Here is a tiny trained network, its code and every weight. The questions are about switching its units off for an input and a target symbol, where a switched-off unit gives its printed mean instead of its output.

import numpy as np


def w(rows, s, z=0):
    codes = np.array(rows[::2]) - 128.0
    scale = np.full(codes.shape[1], s)
    scale[-1] = z or s
    return codes * scale


def f(y):
    return y / 2 * (1 + np.tanh(0.7978845608 * (y + 0.044715 * y**3)))


def softmax(a):
    e = np.exp(a - a.max(-1, keepdims=True))
    return e / e.sum(-1, keepdims=True)


def log_softmax(a):
    a = a - a.max(-1, keepdims=True)
    return a - np.log(np.exp(a).sum(-1, keepdims=True))


def net(x, mask):
    ids = ['αγδζηθμπστ'.index(c) for c in x.split()]
    T = len(ids)
    res = E[ids] + P[:T]
    q, k, v = (res @ M[0].T for M in (Q, K, V))
    z = softmax(np.where(np.tri(T) > 0, q @ k.T / 3**0.5, -1e9)) @ v
    res = res + np.where(mask[0], z, O[0][:, -1]) @ O[0][:, :-1]
    y = f(res @ A[0][:, :-1].T + A[0][:, -1])
    res = res + np.where(mask[1:17], y, B[0][:, -1]) @ B[0][:, :-1]
    return log_softmax(res[-1] @ U[:, :-1].T + U[:, -1])


Q, K, V, O, A, B = {}, {}, {}, {}, {}, {}
E = w([
[251,93,50,167,194],'α',
[94,82,77,147,113],'γ',
[121,131,182,113,212],'δ',
[130,136,205,132,153],'ζ',
[137,100,80,142,81],'η',
[148,114,126,141,75],'θ',
[84,106,172,135,201],'μ',
[147,134,170,148,87],'π',
[85,112,208,162,139],'σ',
[91,90,102,127,190],'τ',
],0.021)
P = w([
[146,103,130,54,120],'0',
[103,216,89,121,133],'1',
[148,28,170,129,157],'2',
[116,188,87,195,168],'3',
[151,6,181,203,177],'4',
[144,175,80,237,198],'5',
[136,35,169,227,171],'6',
],0.011)
Q[0] = w([
[114,229,114,147,122],'h1',
[192,76,160,151,132],'h1',
[132,141,140,3,89],'h1',
],0.018)
K[0] = w([
[94,24,173,118,103],'h1',
[103,173,99,237,155],'h1',
[17,187,130,11,83],'h1',
],0.011)
V[0] = w([
[133,170,175,94,215],'h1',
[133,123,212,129,85],'h1',
[8,56,111,145,202],'h1',
],0.013)
O[0] = w([
[252,160,109,155,159,142],'h1',
[171,45,183,211,113,5],'h1',
[157,136,168,32,79,253],'h1',
],0.012,0.0058)
A[0] = w([
[151,87,209,85,182,108],'n1',
[236,77,139,248,137,30],'n2',
[121,60,155,131,131,83],'n3',
[105,234,91,191,254,163],'n4',
[238,197,94,16,150,69],'n5',
[56,130,114,222,130,130],'n6',
[168,140,223,134,153,120],'n7',
[3,142,164,114,106,210],'n8',
[117,199,111,25,124,27],'n9',
[81,118,107,35,78,31],'n10',
[49,104,233,195,99,109],'n11',
[129,78,84,177,18,83],'n12',
[156,99,39,146,169,88],'n13',
[136,199,132,79,18,65],'n14',
[185,130,90,210,207,4],'n15',
[114,243,86,176,77,250],'n16',
],0.007,0.0029)
B[0] = w([
[85,87,123,109,39,178],'n1',
[85,252,150,134,142,184],'n2',
[93,170,132,143,101,140],'n3',
[131,72,217,113,85,223],'n4',
[90,91,17,136,179,252],'n5',
[83,52,96,100,146,180],'n6',
[137,140,35,155,96,170],'n7',
[147,124,75,121,2,214],'n8',
[148,46,228,211,236,208],'n9',
[134,226,168,115,170,191],'n10',
[121,100,44,182,134,175],'n11',
[94,100,225,160,174,144],'n12',
[105,233,118,136,94,163],'n13',
[100,55,167,95,212,181],'n14',
[132,197,183,44,188,175],'n15',
[167,65,112,124,72,163],'n16',
],0.0069,0.012)
U = w([
[140,252,27,78,161,131],'α',
[52,191,19,64,35,119],'γ',
[151,87,207,108,238,63],'δ',
[160,236,224,142,141,147],'ζ',
[106,166,92,104,122,103],'η',
[248,25,85,91,88,166],'θ',
[64,194,224,5,93,136],'μ',
[242,112,192,163,27,254],'π',
[120,17,123,173,104,85],'σ',
[47,174,146,208,218,95],'τ',
],0.0043,0.0052)

Each question gives the input, a string of symbols that net reads in full, and the target symbol t.
The units are the heads (3 rows each of Q, K, V and O) and the neurons (one row each of A and B). Each row of codes is followed by its name. A weight is (code - 128) times the scale printed after its matrix; where a second scale follows, it is the last column's (O, A, B and U).
mask holds one flag per unit, heads first, then neurons. A switched-off unit (its flag False) gives its mean, the last column of its rows in O or B, instead of its output. The means were averaged over made-up inputs and are rounded, as every weight is.
A unit's drop is (log p(t) with every unit on - log p(t) with that unit switched off) / (log p(t) with every unit on - log p(t) with every unit switched off).
The circuit of an input: a set's keep is (log p(t) with only the set's units on - log p(t) with every unit switched off) / (log p(t) with every unit on - log p(t) with every unit switched off). Starting from the 12 units with the biggest drops (on a tie, the unit counted first), units are removed one at a time, each time the one whose removal leaves the highest keep (on an exact tie, the one counted first), for as long as the keep stays at least 0.8.
units of the circuit, in order: the units of the circuit, biggest drop first
most important unit: the unit with the biggest drop
top k neurons: the k neurons with the biggest drops, biggest first
drop of u: that unit's drop, to one decimal
input μ γ η σ, target γ: units of the circuit, in order : h1; n8; n9
input π μ η π σ μ θ, target θ: units of the circuit, in order : h1; n5
input μ τ μ γ, target θ: units of the circuit, in order : h1; n5
input δ γ σ α π γ μ, target μ: top 3 neurons : n4; n5; n11
input σ δ μ ζ τ, target ζ: units of the circuit, in order : h1; n2; n5; n15
input μ μ γ τ μ η θ, target γ: units of the circuit, in order : h1; n8
input μ η μ τ η, target δ: units of the circuit, in order : h1; n9; n14; n8
input ζ σ π, target π: units of the circuit, in order : h1
input σ ζ θ θ δ ζ π, target ζ: units of the circuit, in order : h1; n2; n15
input θ ζ θ, target ζ: units of the circuit, in order : h1; n2; n15
input μ θ γ π, target μ: top 2 neurons : n10; n14
input τ γ μ γ μ ζ η, target ζ: top 2 neurons : n2; n5
input π π θ, target τ: units of the circuit, in order : h1; n2
input γ ζ τ μ, target δ: units of the circuit, in order : h1; n9; n14
input π π γ γ θ, target μ: units of the circuit, in order : h1
input α τ γ μ γ, target γ: top 2 neurons : n9; n13
input μ μ θ τ, target σ: units of the circuit, in order : h1; n10
input μ η δ ζ, target α: top 3 neurons : n5; n2; n7
input γ ζ μ, target ζ: top 3 neurons : n2; n5; n15
input α δ μ γ γ μ, target μ: most important unit : n4
input μ δ μ, target α: drop of n2 : 0.2
input γ μ π ζ, target τ: drop of n2 : 0.4
input θ τ μ σ ζ, target π: drop of n7 : 0.0
input γ μ τ π μ, target τ: drop of n4 : 0.0
